[[-8.06 -6.89 -6.95 -5.90]
 [ 6.77  5.69  6.96  5.96]]
6.96

[[-5.03 -4.75 -5.99  6.84 -3.83  6.06]
 [-5.19 -4.75 -4.92  6.16 -3.67  4.75]
 [ 5.78  4.69  6.33 -6.44  4.17 -5.64]]
4.17

[[-7.22 -3.42  6.36 -8.01  5.56]
 [ 4.37  2.08 -3.86  4.85 -3.37]
 [-6.31 -2.98  5.56 -7.00  4.85]]
-7.00

[ 1.78  5.58 -7.07 -0.43 -1.68]
-0.43

[[ 6.26  5.39  7.40  5.83  7.02 -4.42]
 [-7.03 -8.10 -7.28 -8.07 -7.15  7.58]]
-7.15

[[ 4.85 -5.70 -5.53 -6.44  7.30]
 [-4.45  5.92  5.65  5.02 -6.56]]
5.02

[-7.05  3.05 -2.62 -6.27 -5.89]
-6.27

[[-4.26  2.95  3.16 -5.50]
 [ 5.36 -3.72 -3.98  6.93]
 [ 5.00 -3.45 -3.70  6.45]]
-3.70

[-8.81  8.91  8.03  7.87  7.75  8.59]
7.75
---
[[-3.41  4.56 -2.22  4.27  5.14]
 [ 4.66 -6.75  2.55 -4.40 -5.12]
 [-3.26  6.16 -1.44  5.06  4.33]] | 4.56

[8.61 1.33 7.01 5.98 1.11] | 1.33

[[ 4.42 -6.71  4.19 -5.48]
 [ 4.97 -6.43  3.25 -6.69]
 [ 3.64 -4.72  1.68 -4.47]] | -6.71

[[ 6.60 -3.61  4.61  7.11]
 [-7.73  3.45 -7.00 -8.81]
 [-6.55  3.28 -7.61 -8.11]] | -3.61

[[ 5.50 -6.87  4.28 -6.04 -6.23]
 [-5.77  7.38 -4.25  6.41  6.42]] | -6.87

[-5.35  0.40  8.28 -8.38  4.81  6.76 -6.11] | 0.40

[[-3.64 -1.31 -2.03  7.61 -1.14 -5.10  5.51]
 [-1.64  0.33 -2.27  0.74 -3.11  0.65  4.84]] | -1.31

[-0.99 -5.69  8.40  1.85 -2.35] | -5.69

[ 7.07 -3.93  7.51 -4.10 -6.96  5.25  6.24] | -3.93

[2.80 8.15 4.95 4.20] | 8.15
---
83,29,59,73,52,14
25,78,49,34,55,93
-> 78

3,1,3,9,4,2,3
6,1,5,2,1,3,4
5,5,6,1,3,4,4
-> 1

7539,5778,2130,2937,6306,5682
3055,5987,6400,6699,5227,4474
7419,5626,5707,9300,5477,4935
-> 5987

229,107,58,151,191,98
217,100,74,132,171,90
90,178,217,95,28,155
-> 100

8316,4663,7149,4399,5816,3067
4822,5749,5868,9369,7014,8193
-> 5749

179,201,162,141,55,111
94,96,104,92,133,71
101,92,101,118,125,144
-> 96

2587,5199,3983,8048,5292,3985,4033
5743,5107,5967,5295,6906,4109,2121
-> 5107
---
7108  6737  6171  2319  5877  5437  4930
5546  6456  6235  6251  4689  3994  5170
4730  5855  5424  7853  7895  5367  6102
-> 5170

94  44  93  97  53  69
88  52  86  89  45  59
47   8  55  43  95  81
-> 59

442  889  420  370  306  678
560  628  233  441  280  494
196  168  245  266  323  816
-> 494

494  554  248  906  567
634  512  651   73  550
568  522  615  389  532
-> 550

-13   13  -19   -9
 39   -4   34   38
 -1  -29  -23  -10
-> 38

286  504  286  354  356  461  245
263  491  286  197  400  438  605
297  504  828  590  224  392  356
-> 605

8734  6217  9845  7328  7355  9297
8746  5820  8059  8460  8530  6832
8731  7612  1716  8955  6845  7798
-> 6832

  65   575  -981    -7   374
 714  -451  -463   -65   630
-299    75    87    95  -917
-> 630

4  5  3  3  3  3
4  1  3  4  1  1
4  8  3  3  5  5
-> 1
---
[[182 217 159 158 225 228]
 [137  56 193  86 168 109]
 [168 193 105 202 206  27]]	228, 27

[[14 86 78 49 41 18 60]
 [22 81 78 52 34  6 80]
 [22 69 62 63 33 17 73]]	86, 6

[11 72 16 89 83 81]	89, 11

[3417 3674 1098 8433 6271 6087 6844]	8433, 1098

[152  38 224 187 226 118 236]	236, 38

[ 663   70  772  225 -519 -797 -223]	772, -797

[[3382 6148 7595 4991 7460 5165 6891]
 [4611 3003 7588 4483 6516 8284 8717]
 [4080 5038 5695 5661 7784 5510 5223]]	8717, 3003

[ 20 199  78  63 118]	199, 20

[220 170 201  41 120]	220, 41
---
31,6,7,-39,25,31,-18
37,5,-42,-32,30,12,-37
⇒ -18, 37

31,20,12,-12,-39,39 ⇒ 39, 31

6048,8715,5054,3475,4896,2570,5377 ⇒ 5377, 6048

4976,8738,4789,8096,1861 ⇒ 1861, 4976

3926,1547,7828,6294 ⇒ 6294, 3926

4,4,2,8,3,3 ⇒ 3, 4
---
[[70, 34, 65, 92, 1],
 [33, 54, 35, 19, 72],
 [43, 46, 44, 36, 42]] yields 36

[130, 214, 7, 138, 236] yields 138

[2, 3, 8, 0, 2] yields 0

[93, 48, 40, 23] yields 40

[[7, 5, 8, 3, 1, 3, 3],
 [5, 5, 6, 2, 8, 3, 5],
 [1, 2, 1, 8, 6, 8, 7]] yields 8

[3588, 7075, 5939, 2884, 9177] yields 2884

[[46, 34, -25, -21],
 [36, 34, -15, 24],
 [-5, -9, 33, -36]] yields 33
